Below are the code and all the weights of a small trained network. Each question names an input and a class and asks about switching units off, where a switched-off unit gives its printed mean instead of its output.

import numpy as np


def w(rows, s, z=0):
    codes = np.array(rows[::2]) - 128.0
    scale = np.full(codes.shape[1], s)
    scale[-1] = z or s
    return codes * scale


def f(y):
    return y / 2 * (1 + np.tanh(0.7978845608 * (y + 0.044715 * y**3)))


def log_softmax(a):
    a = a - a.max(-1, keepdims=True)
    return a - np.log(np.exp(a).sum(-1, keepdims=True))


def net(x, mask):
    res = np.array(x, float).reshape(1, 8) / 4 @ E
    y = f(res @ A[0][:, :-1].T + A[0][:, -1])
    res = res + np.where(mask, y, B[0][:, -1]) @ B[0][:, :-1]
    return log_softmax(res[-1] @ U[:, :-1].T + U[:, -1])


A, B = {}, {}
E = w([
[85,194,105,93,112,214,137,83],'x0',
[217,73,135,99,97,92,28,202],'x1',
[65,38,227,187,119,77,121,26],'x2',
[146,173,18,162,185,75,173,191],'x3',
[148,230,115,73,111,148,10,186],'x4',
[121,158,151,116,216,255,110,167],'x5',
[101,133,142,129,91,80,123,56],'x6',
[99,226,74,97,82,124,166,115],'x7',
],0.01)
A[0] = w([
[103,163,72,86,132,81,177,115,253],'N0',
[48,26,251,173,92,103,169,91,178],'N1',
[147,53,131,166,176,161,124,227,149],'N2',
[151,220,180,101,100,168,55,101,116],'N3',
[88,122,93,127,204,174,199,157,177],'N4',
[98,185,125,104,165,168,228,117,127],'N5',
[128,52,128,123,160,114,86,180,156],'N6',
[96,37,160,131,142,194,134,73,152],'N7',
[92,174,90,134,146,161,199,98,112],'N8',
[118,68,181,99,128,84,174,61,123],'N9',
[79,211,132,87,106,229,72,135,181],'N10',
[75,193,113,159,143,225,186,125,201],'N11',
[118,187,63,93,92,64,128,147,103],'N12',
[137,91,172,197,57,175,101,106,134],'N13',
[191,72,87,127,191,93,146,206,104],'N14',
[152,132,128,79,180,168,76,203,249],'N15',
[193,170,47,148,52,34,116,98,158],'N16',
],0.011,0.0075)
B[0] = w([
[53,166,102,212,76,63,182,155,179],'N0',
[205,81,159,13,116,40,154,27,251],'N1',
[201,88,79,169,170,136,103,131,188],'N2',
[140,110,197,16,95,191,137,191,177],'N3',
[129,141,118,224,173,118,183,79,184],'N4',
[121,200,13,114,174,164,226,69,177],'N5',
[184,79,67,151,171,84,115,107,173],'N6',
[113,133,119,62,104,77,107,58,199],'N7',
[74,190,57,131,136,171,195,90,168],'N8',
[137,107,188,62,88,41,176,71,193],'N9',
[177,198,196,39,135,232,108,156,202],'N10',
[101,253,92,117,167,154,194,49,196],'N11',
[111,110,148,110,69,116,132,239,169],'N12',
[202,138,134,67,91,123,155,86,174],'N13',
[107,51,29,225,151,166,60,155,185],'N14',
[221,82,95,171,160,236,59,176,207],'N15',
[13,95,157,110,63,70,128,255,190],'N16',
],0.0089,0.026)
U = w([
[203,169,217,96,170,254,40,180,75],'0',
[77,217,116,187,195,159,203,84,136],'1',
[180,25,200,108,127,23,116,30,214],'2',
[76,98,111,168,69,52,129,229,205],'3',
[202,29,88,201,206,119,68,194,2],'4',
],0.01,0.0053)

Each question gives the input, the list of numbers given to net, and the class t.
The units are the neurons (one row each of A and B). Each row of codes is followed by its name. A weight is (code - 128) times the scale printed after its matrix; where a second scale follows, it is the last column's (A, B and U).
mask holds one flag per neuron, in row order. A switched-off neuron (its flag False) gives its mean, the last column of its row in B, instead of its output. The means were averaged over made-up inputs and are rounded, as every weight is.
A unit's drop is (log p(t) with every unit on - log p(t) with that unit switched off) / (log p(t) with every unit on - log p(t) with every unit switched off).
The circuit of an input: a set's keep is (log p(t) with only the set's units on - log p(t) with every unit switched off) / (log p(t) with every unit on - log p(t) with every unit switched off). Starting from the 12 units with the biggest drops (on a tie, the unit counted first), units are removed one at a time, each time the one whose removal leaves the highest keep (on an exact tie, the one counted first), for as long as the keep stays at least 0.8.
units of the circuit, in order: the units of the circuit, biggest drop first
top k neurons: the k neurons with the biggest drops, biggest first
drop of u: that unit's drop, to one decimal
input [-7,-8,1,5,-1,6,5,-7], class 1: units of the circuit, in order => [N4]
input [8,1,5,6,5,1,-5,3], class 0: top 2 neurons => [N10; N3]
input [-7,6,-8,-4,8,-5,7,-2], class 3: top 2 neurons => [N16; N12]
input [-4,3,7,5,8,6,5,-2], class 4: top 3 neurons => [N10; N6; N11]
input [-3,5,-1,-3,4,4,-4,-4], class 4: top 3 neurons => [N6; N2; N14]
input [4,8,-1,4,-8,-1,-8,7], class 4: top 4 neurons => [N14; N9; N2; N7]
input [5,5,0,3,-4,-2,-4,8], class 3: top 2 neurons => [N16; N12]
input [1,7,-7,-5,8,-7,8,4], class 3: top 2 neurons => [N16; N12]
input [-4,-3,5,-2,-2,6,-2,7], class 1: drop of N11 => 0.1
input [-3,8,0,2,-5,-8,-7,-7], class 4: drop of N14 => 0.5
input [-6,-3,-3,-2,6,1,6,-7], class 0: drop of N14 => 0.2
